Below is a small trained network, with its code and all its weights. Each question gives an input and a class and asks what happens when units are switched off, that is, made to give their printed mean instead of their output.

import numpy as np


def w(rows, s, z=0):
    codes = np.array(rows[::2]) - 128.0
    scale = np.full(codes.shape[1], s)
    scale[-1] = z or s
    return codes * scale


def f(y):
    return np.maximum(y, 0)


def log_softmax(a):
    a = a - a.max(-1, keepdims=True)
    return a - np.log(np.exp(a).sum(-1, keepdims=True))


def net(x, mask):
    res = np.array(x, float).reshape(1, 4) / 4 @ E
    y = f(res @ A[0][:, :-1].T + A[0][:, -1])
    res = res + np.where(mask, y, B[0][:, -1]) @ B[0][:, :-1]
    return log_softmax(res[-1] @ U[:, :-1].T + U[:, -1])


A, B = {}, {}
E = w([
[126,47,251,181],'x0',
[103,138,221,255],'x1',
[225,208,190,186],'x2',
[148,63,50,172],'x3',
],0.008)
A[0] = w([
[194,139,246,154,213],'neuron 1',
[181,165,107,13,117],'neuron 2',
[107,170,99,98,51],'neuron 3',
[167,94,12,72,194],'neuron 4',
[254,96,90,188,116],'neuron 5',
[183,179,30,219,76],'neuron 6',
[72,102,70,126,128],'neuron 7',
[126,145,98,121,2],'neuron 8',
[115,135,159,99,54],'neuron 9',
[201,222,172,97,103],'neuron 10',
],0.025,0.0038)
B[0] = w([
[91,83,119,253,239],'neuron 1',
[123,109,127,46,214],'neuron 2',
[147,125,134,98,166],'neuron 3',
[93,31,126,64,252],'neuron 4',
[108,116,125,210,188],'neuron 5',
[168,209,139,148,197],'neuron 6',
[142,158,132,199,190],'neuron 7',
[94,124,139,103,147],'neuron 8',
[144,144,118,125,144],'neuron 9',
[169,205,134,146,195],'neuron 10',
],0.035,0.024)
U = w([
[188,186,143,157,252],'0',
[171,99,126,1,5],'1',
[102,31,109,142,119],'2',
],0.0078,0.0024)

Each question gives the input, the list of numbers given to net, and the class t.
The units are the neurons (one row each of A and B). Each row of codes is followed by its name. A weight is (code - 128) times the scale printed after its matrix; where a second scale follows, it is the last column's (A, B and U).
mask holds one flag per neuron, in row order. A switched-off neuron (its flag False) gives its mean, the last column of its row in B, instead of its output. The means were averaged over made-up inputs and are rounded, as every weight is.
A unit's drop is (log p(t) with every unit on - log p(t) with that unit switched off) / (log p(t) with every unit on - log p(t) with every unit switched off).
The circuit of an input: a set's keep is (log p(t) with only the set's units on - log p(t) with every unit switched off) / (log p(t) with every unit on - log p(t) with every unit switched off). Starting from all 10 units, units are removed one at a time, each time the one whose removal leaves the highest keep (on an exact tie, the one counted first), for as long as the keep stays at least 0.8.
units of the circuit, in order: the units of the circuit, biggest drop first
top k neurons: the k neurons with the biggest drops, biggest first
drop of u: that unit's drop, to one decimal
input [-4,-5,7,-4], class 1: units of the circuit, in order -> (neuron 2)
input [0,1,0,1], class 0: top 3 neurons -> (neuron 4; neuron 1; neuron 2)
input [-8,-1,5,6], class 1: top 2 neurons -> (neuron 4; neuron 1)
input [2,5,-2,6], class 0: top 3 neurons -> (neuron 4; neuron 1; neuron 2)
input [-2,7,-8,3], class 0: top 3 neurons -> (neuron 4; neuron 1; neuron 7)
input [2,-2,-2,-1], class 1: top 3 neurons -> (neuron 1; neuron 5; neuron 7)
input [0,0,1,1], class 0: top 3 neurons -> (neuron 4; neuron 1; neuron 2)
input [-2,7,-4,2], class 0: top 2 neurons -> (neuron 4; neuron 1)
input [-7,7,-6,-6], class 0: drop of neuron 2 -> 0.3
input [0,-4,-5,-5], class 1: drop of neuron 1 -> 0.4
input [2,-7,8,-5], class 0: drop of neuron 10 -> 2.4
input [-3,-2,6,-8], class 0: drop of neuron 10 -> 1.2
